Below is a small trained network, with its code and all its weights. Each question gives an input and a class and asks what happens when units are switched off, that is, made to give their printed mean instead of their output.

import numpy as np


def w(rows, s, z=0):
    codes = np.array(rows[::2]) - 128.0
    scale = np.full(codes.shape[1], s)
    scale[-1] = z or s
    return codes * scale


def f(y):
    return y / 2 * (1 + np.tanh(0.7978845608 * (y + 0.044715 * y**3)))


def log_softmax(a):
    a = a - a.max(-1, keepdims=True)
    return a - np.log(np.exp(a).sum(-1, keepdims=True))


def net(x, mask):
    res = np.array(x, float).reshape(1, 4) / 4 @ E
    y = f(res @ A[0][:, :-1].T + A[0][:, -1])
    res = res + np.where(mask, y, B[0][:, -1]) @ B[0][:, :-1]
    return log_softmax(res[-1] @ U[:, :-1].T + U[:, -1])


A, B = {}, {}
E = w([
[169,3,172,142],'x0',
[145,166,189,17],'x1',
[158,199,195,189],'x2',
[225,132,62,120],'x3',
],0.011)
A[0] = w([
[172,148,201,183,104],'neuron 1',
[57,96,125,109,153],'neuron 2',
[66,81,44,114,103],'neuron 3',
[168,137,70,120,83],'neuron 4',
[100,84,40,162,97],'neuron 5',
[72,107,205,146,114],'neuron 6',
[180,86,197,162,92],'neuron 7',
[199,136,100,117,114],'neuron 8',
[228,151,115,114,123],'neuron 9',
[173,167,160,211,102],'neuron 10',
[247,132,105,143,143],'neuron 11',
[73,171,117,119,66],'neuron 12',
[117,117,90,219,44],'neuron 13',
[31,101,149,134,139],'neuron 14',
[102,92,100,200,101],'neuron 15',
[185,101,32,79,136],'neuron 16',
[74,120,194,95,140],'neuron 17',
[183,148,201,159,73],'neuron 18',
[136,122,150,35,86],'neuron 19',
[186,170,211,85,126],'neuron 20',
[90,138,71,226,68],'neuron 21',
[80,208,54,132,3],'neuron 22',
[155,78,136,138,88],'neuron 23',
[156,166,155,169,79],'neuron 24',
[51,107,158,119,93],'neuron 25',
[160,82,165,144,79],'neuron 26',
[89,103,84,63,102],'neuron 27',
[135,139,125,239,110],'neuron 28',
[128,116,92,169,87],'neuron 29',
[110,176,52,111,48],'neuron 30',
[6,117,182,108,165],'neuron 31',
[131,129,115,146,113],'neuron 32',
[146,140,177,63,80],'neuron 33',
[88,210,104,145,112],'neuron 34',
[153,71,159,147,87],'neuron 35',
[131,138,130,169,113],'neuron 36',
[128,32,144,96,89],'neuron 37',
[145,40,156,100,96],'neuron 38',
[158,143,169,71,95],'neuron 39',
[66,80,29,180,96],'neuron 40',
[133,132,114,193,115],'neuron 41',
[155,153,166,159,151],'neuron 42',
[79,93,100,194,67],'neuron 43',
[169,70,172,138,105],'neuron 44',
[213,134,65,66,138],'neuron 45',
[108,57,92,91,161],'neuron 46',
],0.013,0.005)
B[0] = w([
[17,137,164,115,211],'neuron 1',
[55,126,134,165,191],'neuron 2',
[72,149,189,83,204],'neuron 3',
[124,152,138,153,163],'neuron 4',
[134,121,161,112,205],'neuron 5',
[150,132,122,203,210],'neuron 6',
[115,214,65,109,204],'neuron 7',
[156,151,165,215,176],'neuron 8',
[134,123,158,194,204],'neuron 9',
[60,123,179,100,217],'neuron 10',
[101,126,148,213,220],'neuron 11',
[157,158,95,132,176],'neuron 12',
[195,100,138,110,207],'neuron 13',
[150,155,147,198,216],'neuron 14',
[192,121,137,100,211],'neuron 15',
[75,138,170,185,208],'neuron 16',
[148,125,156,158,207],'neuron 17',
[57,143,161,101,195],'neuron 18',
[214,72,151,73,200],'neuron 19',
[137,89,149,87,237],'neuron 20',
[193,110,150,110,227],'neuron 21',
[169,176,62,99,215],'neuron 22',
[135,170,114,128,166],'neuron 23',
[60,139,168,104,175],'neuron 24',
[152,109,157,205,187],'neuron 25',
[160,190,36,110,175],'neuron 26',
[16,148,209,71,182],'neuron 27',
[154,118,174,78,230],'neuron 28',
[169,116,153,121,163],'neuron 29',
[110,173,84,124,187],'neuron 30',
[147,135,143,206,255],'neuron 31',
[143,135,132,127,134],'neuron 32',
[254,100,161,92,196],'neuron 33',
[130,184,92,108,226],'neuron 34',
[166,209,69,82,184],'neuron 35',
[116,111,160,105,154],'neuron 36',
[120,185,118,103,206],'neuron 37',
[132,161,104,122,204],'neuron 38',
[233,81,161,76,192],'neuron 39',
[173,105,173,96,233],'neuron 40',
[148,93,160,97,183],'neuron 41',
[30,100,133,115,184],'neuron 42',
[178,128,159,119,203],'neuron 43',
[145,184,90,115,195],'neuron 44',
[140,120,161,188,216],'neuron 45',
[32,136,139,113,202],'neuron 46',
],0.0096,0.01)
U = w([
[203,68,177,90,113],'0',
[143,129,159,254,61],'1',
[148,219,68,107,118],'2',
[69,116,188,96,120],'3',
[127,106,147,152,248],'4',
[120,92,72,96,95],'5',
],0.017,0.016)

Each question gives the input, the list of numbers given to net, and the class t.
The units are the neurons (one row each of A and B). Each row of codes is followed by its name. A weight is (code - 128) times the scale printed after its matrix; where a second scale follows, it is the last column's (A, B and U).
mask holds one flag per neuron, in row order. A switched-off neuron (its flag False) gives its mean, the last column of its row in B, instead of its output. The means were averaged over made-up inputs and are rounded, as every weight is.
A unit's drop is (log p(t) with every unit on - log p(t) with that unit switched off) / (log p(t) with every unit on - log p(t) with every unit switched off).
unit that matters most: the unit with the biggest drop
top k neurons: the k neurons with the biggest drops, biggest first
drop when u is switched off: that unit's drop, to one decimal
input [4,5,-7,-3], class 3: top 2 neurons : neuron 27; neuron 46
input [8,-2,8,-6], class 2: top 4 neurons : neuron 7; neuron 26; neuron 35; neuron 44
input [-8,8,-5,-1], class 0: top 4 neurons : neuron 19; neuron 33; neuron 39; neuron 7
input [-8,-5,-4,-6], class 2: unit that matters most : neuron 22
input [5,5,7,4], class 3: top 2 neurons : neuron 1; neuron 18
input [1,-4,-7,-8], class 1: top 3 neurons : neuron 31; neuron 14; neuron 25
input [7,-1,-7,-6], class 2: top 2 neurons : neuron 37; neuron 35
input [-6,-6,-6,-8], class 1: top 2 neurons : neuron 31; neuron 14
input [6,-3,-2,7], class 1: top 2 neurons : neuron 11; neuron 16
input [-6,5,-4,-2], class 2: top 2 neurons : neuron 22; neuron 30
input [-6,0,-2,6], class 1: top 2 neurons : neuron 45; neuron 16
input [-7,5,2,-7], class 1: top 2 neurons : neuron 31; neuron 25
input [5,6,3,-7], class 1: drop when neuron 6 is switched off : 0.5
input [-7,7,-4,0], class 0: unit that matters most : neuron 19
input [1,0,-1,0], class 4: drop when neuron 22 is switched off : 0.3
input [4,-2,5,-3], class 3: drop when neuron 1 is switched off : 0.2
